Here is a tiny trained network, its code and every weight. The questions are about switching its units off for an input and a target symbol, where a switched-off unit gives its printed mean instead of its output.

import numpy as np


def w(rows, s, z=0):
    codes = np.array(rows[::2]) - 128.0
    scale = np.full(codes.shape[1], s)
    scale[-1] = z or s
    return codes * scale


def softmax(a):
    e = np.exp(a - a.max(-1, keepdims=True))
    return e / e.sum(-1, keepdims=True)


def log_softmax(a):
    a = a - a.max(-1, keepdims=True)
    return a - np.log(np.exp(a).sum(-1, keepdims=True))


def net(x, mask):
    ids = ['ΦΩβδεπ'.index(c) for c in x.split()]
    T = len(ids)
    res = E[ids] + P[:T]
    u = 0
    for l in range(3):
        r = res
        for j in range(3):
            rows = slice(3 * j, 3 * j + 3)
            q, k, v = (r @ M[l][rows].T for M in (Q, K, V))
            z = softmax(np.where(np.tri(T) > 0, q @ k.T / 3**0.5, -1e9)) @ v
            o = O[l][rows]
            res = res + np.where(mask[u + j], z, o[:, -1]) @ o[:, :-1]
        u += 3
    return log_softmax(res[-1] @ U[:, :-1].T + U[:, -1])


Q, K, V, O = {}, {}, {}, {}
E = w([
[101,134,127,49,107,206,187,188],'Φ',
[95,147,54,40,122,123,158,120],'Ω',
[110,221,166,211,181,217,134,174],'β',
[169,29,144,120,141,69,167,212],'δ',
[98,211,104,165,234,86,75,161],'ε',
[3,22,141,49,63,29,127,130],'π',
],0.011)
P = w([
[116,86,156,95,159,158,99,75],'0',
[128,138,40,96,116,155,169,168],'1',
[150,90,103,95,130,152,15,169],'2',
[117,145,64,163,122,80,86,159],'3',
[86,135,229,111,131,149,114,97],'4',
[142,170,78,110,90,93,168,174],'5',
[36,35,110,124,249,121,228,139],'6',
[168,151,136,82,83,93,214,147],'7',
[64,93,179,111,182,113,178,107],'8',
[128,209,102,157,79,55,125,174],'9',
[166,139,174,6,174,61,89,95],'10',
[143,182,185,141,78,73,176,152],'11',
[39,88,171,100,233,110,192,95],'12',
],0.014)
Q[0] = w([
[107,81,244,68,184,74,148,137],'0.h0',
[63,110,102,57,149,92,154,97],'0.h0',
[131,79,44,203,128,61,105,116],'0.h0',
[90,160,149,148,116,65,192,176],'0.h1',
[108,87,66,151,179,110,144,173],'0.h1',
[70,150,135,140,170,122,165,145],'0.h1',
[126,184,69,102,138,177,99,199],'0.h2',
[196,61,172,81,107,168,147,101],'0.h2',
[151,93,95,254,134,178,160,62],'0.h2',
],0.0081)
K[0] = w([
[140,59,188,5,136,129,153,80],'0.h0',
[93,116,61,11,85,82,138,115],'0.h0',
[88,85,119,151,115,67,104,170],'0.h0',
[187,169,127,116,106,106,138,150],'0.h1',
[137,139,107,161,50,129,103,102],'0.h1',
[116,137,132,181,80,84,190,133],'0.h1',
[185,180,79,128,104,133,115,167],'0.h2',
[150,116,100,106,165,181,106,122],'0.h2',
[95,86,134,219,171,254,102,97],'0.h2',
],0.0084)
V[0] = w([
[70,168,109,88,167,84,76,186],'0.h0',
[87,97,134,40,184,152,146,124],'0.h0',
[156,95,56,175,186,147,111,143],'0.h0',
[140,62,165,93,255,188,132,51],'0.h1',
[151,117,100,192,235,184,211,164],'0.h1',
[77,173,147,107,181,115,234,170],'0.h1',
[96,215,148,164,115,138,148,164],'0.h2',
[172,170,135,89,155,71,104,220],'0.h2',
[118,148,109,2,81,56,150,126],'0.h2',
],0.0067)
O[0] = w([
[113,113,116,170,110,107,102,96,227],'0.h0',
[146,136,122,149,169,87,141,84,246],'0.h0',
[173,116,104,129,101,123,116,139,110],'0.h0',
[177,105,202,80,131,194,92,109,82],'0.h1',
[68,121,149,125,88,130,106,170,157],'0.h1',
[122,154,205,114,138,2,136,149,215],'0.h1',
[161,149,120,139,168,117,140,149,118],'0.h2',
[109,169,166,194,138,46,88,81,217],'0.h2',
[154,146,147,184,87,118,148,100,255],'0.h2',
],0.0092,0.0054)
Q[1] = w([
[159,166,80,133,98,116,136,142],'1.h0',
[104,159,173,136,57,114,143,166],'1.h0',
[146,152,103,156,118,87,161,164],'1.h0',
[136,147,255,150,85,103,101,87],'1.h1',
[209,122,110,104,104,155,63,112],'1.h1',
[180,157,135,141,103,103,97,100],'1.h1',
[133,100,168,97,125,141,91,117],'1.h2',
[108,119,113,194,98,139,106,116],'1.h2',
[131,134,122,91,149,101,127,130],'1.h2',
],0.014)
K[1] = w([
[131,84,165,105,100,59,118,143],'1.h0',
[157,160,170,157,134,52,160,144],'1.h0',
[83,121,172,147,133,38,119,110],'1.h0',
[143,185,162,97,160,97,253,163],'1.h1',
[159,96,210,71,227,164,115,43],'1.h1',
[118,165,199,84,111,90,140,110],'1.h1',
[98,81,201,143,129,138,138,84],'1.h2',
[73,186,84,164,140,172,61,37],'1.h2',
[128,148,169,143,72,97,198,105],'1.h2',
],0.011)
V[1] = w([
[51,184,64,77,62,137,117,102],'1.h0',
[14,95,135,92,83,156,140,74],'1.h0',
[126,181,103,111,128,178,113,109],'1.h0',
[64,214,83,166,59,59,125,107],'1.h1',
[155,244,116,62,132,156,153,119],'1.h1',
[118,155,39,104,105,55,33,1],'1.h1',
[213,141,81,83,91,110,186,140],'1.h2',
[145,145,45,144,105,185,96,107],'1.h2',
[52,99,139,145,123,140,163,100],'1.h2',
],0.0091)
O[1] = w([
[120,67,206,137,157,134,123,217,117],'1.h0',
[72,85,212,164,111,98,122,190,122],'1.h0',
[118,130,184,80,203,68,152,158,80],'1.h0',
[254,140,139,158,157,129,158,130,255],'1.h1',
[186,132,79,12,223,100,147,133,117],'1.h1',
[235,7,133,133,139,171,133,120,171],'1.h1',
[97,161,145,153,96,105,130,137,119],'1.h2',
[169,108,105,114,156,115,123,236,88],'1.h2',
[147,216,125,126,143,181,100,139,125],'1.h2',
],0.0086,0.015)
Q[2] = w([
[76,82,129,168,217,140,234,102],'2.h0',
[155,152,207,136,142,113,72,89],'2.h0',
[187,189,64,210,78,151,144,92],'2.h0',
[96,78,111,118,157,42,74,106],'2.h1',
[62,147,148,209,193,164,255,88],'2.h1',
[144,62,89,137,46,147,177,247],'2.h1',
[133,174,84,65,119,118,157,215],'2.h2',
[147,60,199,157,218,89,129,91],'2.h2',
[199,154,170,110,120,179,208,189],'2.h2',
],0.0064)
K[2] = w([
[148,142,21,194,109,117,139,254],'2.h0',
[159,162,155,37,22,137,246,157],'2.h0',
[143,150,151,183,161,83,124,113],'2.h0',
[183,138,144,102,130,166,78,122],'2.h1',
[181,166,53,177,128,108,117,228],'2.h1',
[119,83,102,126,158,147,48,118],'2.h1',
[80,133,101,141,171,101,63,208],'2.h2',
[151,87,100,132,61,155,105,64],'2.h2',
[155,175,169,139,116,131,139,178],'2.h2',
],0.009)
V[2] = w([
[139,113,95,175,164,91,73,133],'2.h0',
[96,94,168,94,147,244,99,107],'2.h0',
[127,85,141,93,81,74,205,129],'2.h0',
[158,139,148,81,97,124,93,78],'2.h1',
[91,128,189,93,130,187,170,130],'2.h1',
[147,136,112,104,82,133,159,155],'2.h1',
[109,155,152,150,190,136,151,141],'2.h2',
[127,152,126,94,163,131,129,136],'2.h2',
[114,132,113,165,120,105,99,136],'2.h2',
],0.011)
O[2] = w([
[125,209,98,80,26,53,66,90,176],'2.h0',
[231,135,101,203,167,85,80,84,5],'2.h0',
[83,2,84,140,159,208,142,165,158],'2.h0',
[64,95,149,129,193,144,140,183,138],'2.h1',
[54,191,103,80,148,161,124,86,72],'2.h1',
[149,73,42,78,115,199,122,96,117],'2.h1',
[197,120,181,217,116,92,156,64,93],'2.h2',
[134,48,131,104,157,86,71,72,64],'2.h2',
[136,105,127,110,178,136,104,100,143],'2.h2',
],0.0074,0.015)
U = w([
[64,118,128,150,175,132,227,144,69],'Φ',
[168,67,136,110,156,183,151,143,124],'Ω',
[83,217,166,105,65,87,141,143,67],'β',
[31,150,222,195,35,165,120,188,151],'δ',
[173,130,227,134,127,129,134,144,254],'ε',
[151,116,84,255,90,223,184,50,104],'π',
],0.0091,0.0029)

Each question gives the input, a string of symbols that net reads in full, and the target symbol t.
The units are the heads (3 rows each of Q, K, V and O). Each row of codes is followed by its name. A weight is (code - 128) times the scale printed after its matrix; where a second scale follows, it is the last column's (O and U).
mask holds one flag per head, layer by layer. A switched-off head (its flag False) gives its mean, the last column of its rows in O, instead of its output. The means were averaged over made-up inputs and are rounded, as every weight is.
A unit's drop is (log p(t) with every unit on - log p(t) with that unit switched off) / (log p(t) with every unit on - log p(t) with every unit switched off).
The circuit of an input: a set's keep is (log p(t) with only the set's units on - log p(t) with every unit switched off) / (log p(t) with every unit on - log p(t) with every unit switched off). Starting from all 9 units, units are removed one at a time, each time the one whose removal leaves the highest keep (on an exact tie, the one counted first), for as long as the keep stays at least 0.8.
units of the circuit, in order: the units of the circuit, biggest drop first
most important unit: the unit with the biggest drop
which heads matter: for each layer, one digit per head in row order, 1 if its drop is at least 0.15 and else 0, layers parted by /
input Φ δ π, target Φ: which heads matter : 010 / 010 / 110
input Φ Ω ε δ, target β: units of the circuit, in order : 2.h0, 1.h0
input ε ε β Φ Φ ε β π β ε δ Ω ε, target ε: which heads matter : 000 / 010 / 110
input π β π ε, target δ: which heads matter : 100 / 110 / 011
input δ β δ, target δ: which heads matter : 000 / 010 / 000
input Φ π Φ β β Φ, target ε: which heads matter : 100 / 100 / 101
input ε π π Φ, target δ: units of the circuit, in order : 1.h0
input ε Ω Ω β δ Φ ε π β Ω δ Ω, target π: which heads matter : 001 / 100 / 000
input π δ π δ π Ω Φ, target δ: which heads matter : 000 / 000 / 000
input β β Φ ε ε π Ω, target ε: units of the circuit, in order : 1.h1, 2.h1, 2.h0
input δ δ Ω π Ω δ Ω Φ Φ δ π, target Φ: units of the circuit, in order : 2.h0, 1.h1
input Ω Ω β δ Φ β δ Φ Ω π δ δ Φ, target π: which heads matter : 011 / 010 / 010
input δ Ω ε π δ Ω Ω δ β δ π Φ β, target δ: units of the circuit, in order : 2.h0, 0.h1, 1.h1
input π Φ Ω π ε Φ ε, target π: which heads matter : 000 / 010 / 010
input δ Ω ε Φ Φ Ω π Φ δ Ω ε, target Φ: which heads matter : 000 / 010 / 100
input β Ω ε Ω π Ω δ δ β ε Φ ε Ω, target ε: units of the circuit, in order : 1.h1, 0.h1, 2.h1, 2.h0
input ε π ε ε β, target π: units of the circuit, in order : 1.h1
input δ δ π π δ δ, target δ: which heads matter : 000 / 000 / 000
input δ Φ Φ δ β, target Φ: units of the circuit, in order : 1.h1, 2.h0, 1.h0, 0.h2
input Ω Φ δ, target Ω: most important unit : 2.h0
input ε Φ ε π Φ π π Ω δ ε β Φ π, target ε: units of the circuit, in order : 1.h1, 2.h1, 0.h1, 2.h0
input ε Ω π δ ε, target Ω: which heads matter : 000 / 010 / 000
input δ δ Ω ε, target β: which heads matter : 011 / 110 / 110
input β β δ Φ δ Ω δ π, target δ: units of the circuit, in order : 1.h0, 0.h2
input π Ω δ δ ε ε β δ π, target ε: units of the circuit, in order : 1.h1, 2.h1
